Here is a tiny trained network, its code and every weight. The questions are about switching its units off for an input and a target symbol, where a switched-off unit gives its printed mean instead of its output.

import numpy as np


def w(rows, s, z=0):
    codes = np.array(rows[::2]) - 128.0
    scale = np.full(codes.shape[1], s)
    scale[-1] = z or s
    return codes * scale


def f(y):
    return y / 2 * (1 + np.tanh(0.7978845608 * (y + 0.044715 * y**3)))


def softmax(a):
    e = np.exp(a - a.max(-1, keepdims=True))
    return e / e.sum(-1, keepdims=True)


def log_softmax(a):
    a = a - a.max(-1, keepdims=True)
    return a - np.log(np.exp(a).sum(-1, keepdims=True))


def net(x, mask):
    ids = ['Θαγζμσω'.index(c) for c in x.split()]
    T = len(ids)
    res = E[ids] + P[:T]
    q, k, v = (res @ M[0].T for M in (Q, K, V))
    z = softmax(np.where(np.tri(T) > 0, q @ k.T / 4**0.5, -1e9)) @ v
    res = res + np.where(mask[0], z, O[0][:, -1]) @ O[0][:, :-1]
    y = f(res @ A[0][:, :-1].T + A[0][:, -1])
    res = res + np.where(mask[1:13], y, B[0][:, -1]) @ B[0][:, :-1]
    return log_softmax(res[-1] @ U[:, :-1].T + U[:, -1])


Q, K, V, O, A, B = {}, {}, {}, {}, {}, {}
E = w([
[122,189,80],'Θ',
[135,227,160],'α',
[171,133,134],'γ',
[209,129,109],'ζ',
[169,110,133],'μ',
[176,73,5],'σ',
[165,190,200],'ω',
],0.013)
P = w([
[89,99,128],'0',
[115,131,108],'1',
[148,147,100],'2',
[173,159,95],'3',
[195,171,90],'4',
[215,182,86],'5',
[233,191,78],'6',
[246,199,80],'7',
],0.013)
Q[0] = w([
[201,76,61],'h0',
[2,181,153],'h0',
[9,43,106],'h0',
[56,118,94],'h0',
],0.0097)
K[0] = w([
[154,241,140],'h0',
[2,81,168],'h0',
[35,98,182],'h0',
[35,50,142],'h0',
],0.0086)
V[0] = w([
[156,84,202],'h0',
[128,84,2],'h0',
[164,218,114],'h0',
[124,142,20],'h0',
],0.0079)
O[0] = w([
[147,125,66,72],'h0',
[124,121,243,225],'h0',
[8,108,108,253],'h0',
[143,66,175,237],'h0',
],0.012,0.0051)
A[0] = w([
[166,142,21,155],'n0',
[252,137,121,133],'n1',
[167,169,159,164],'n2',
[138,99,134,177],'n3',
[24,95,130,255],'n4',
[157,142,184,144],'n5',
[163,166,148,182],'n6',
[195,178,33,121],'n7',
[248,61,85,163],'n8',
[200,212,125,95],'n9',
[127,153,118,110],'n10',
[127,148,169,132],'n11',
],0.015,0.0071)
B[0] = w([
[225,140,168,170],'n0',
[82,200,254,196],'n1',
[100,65,153,188],'n2',
[103,109,93,180],'n3',
[227,126,47,198],'n4',
[153,43,148,200],'n5',
[88,96,120,192],'n6',
[197,89,237,161],'n7',
[68,174,146,253],'n8',
[39,183,129,146],'n9',
[192,93,155,122],'n10',
[159,120,119,160],'n11',
],0.0091,0.007)
U = w([
[81,131,33,219],'Θ',
[200,83,7,206],'α',
[150,55,116,6],'γ',
[116,69,23,169],'ζ',
[79,249,152,127],'μ',
[120,171,85,122],'σ',
[215,188,128,2],'ω',
],0.011,0.0059)

Each question gives the input, a string of symbols that net reads in full, and the target symbol t.
The units are the heads (4 rows each of Q, K, V and O) and the neurons (one row each of A and B). Each row of codes is followed by its name. A weight is (code - 128) times the scale printed after its matrix; where a second scale follows, it is the last column's (O, A, B and U).
mask holds one flag per unit, heads first, then neurons. A switched-off unit (its flag False) gives its mean, the last column of its rows in O or B, instead of its output. The means were averaged over made-up inputs and are rounded, as every weight is.
A unit's drop is (log p(t) with every unit on - log p(t) with that unit switched off) / (log p(t) with every unit on - log p(t) with every unit switched off).
The circuit of an input: a set's keep is (log p(t) with only the set's units on - log p(t) with every unit switched off) / (log p(t) with every unit on - log p(t) with every unit switched off). Starting from the 12 units with the biggest drops (on a tie, the unit counted first), units are removed one at a time, each time the one whose removal leaves the highest keep (on an exact tie, the one counted first), for as long as the keep stays at least 0.8.
circuit, biggest first: the units of the circuit, biggest drop first
most important unit: the unit with the biggest drop
top k neurons: the k neurons with the biggest drops, biggest first
drop when u is switched off: that unit's drop, to one decimal
input μ ζ ω ω γ, target ω: circuit, biggest first -> [h0, n0, n7]
input μ α ω α, target ω: top 2 neurons -> [n7, n0]
input μ μ μ α ζ σ ω, target γ: circuit, biggest first -> [n5, n2]
input μ γ ω ω Θ, target α: circuit, biggest first -> [h0, n4, n8]
input α σ σ μ Θ ω α γ, target α: top 3 neurons -> [n1, n8, n4]
input μ α σ ω, target γ: circuit, biggest first -> [n5, h0, n2]
input μ μ ω μ μ, target μ: circuit, biggest first -> [h0, n1, n4, n5]
input α μ Θ ζ μ μ, target μ: circuit, biggest first -> [n1]
input μ α μ μ μ σ μ, target γ: top 2 neurons -> [n5, n2]
input μ α γ, target α: circuit, biggest first -> [n1, n4]
input μ μ Θ ω σ σ α, target γ: circuit, biggest first -> [h0, n5, n2]
input α γ σ σ Θ, target α: circuit, biggest first -> [n1, n8]
input ω α ω μ ω, target ω: top 3 neurons -> [n7, n0, n8]
input α ω γ μ α σ γ, target γ: top 3 neurons -> [n5, n8, n2]
input σ γ ζ ζ ω σ, target ω: most important unit -> n0
input σ α μ ζ, target μ: drop when n5 is switched off -> 0.1
input σ γ α Θ Θ μ α α, target α: drop when h0 is switched off -> 2.6
input μ γ Θ μ σ σ μ, target γ: drop when n11 is switched off -> 0.0
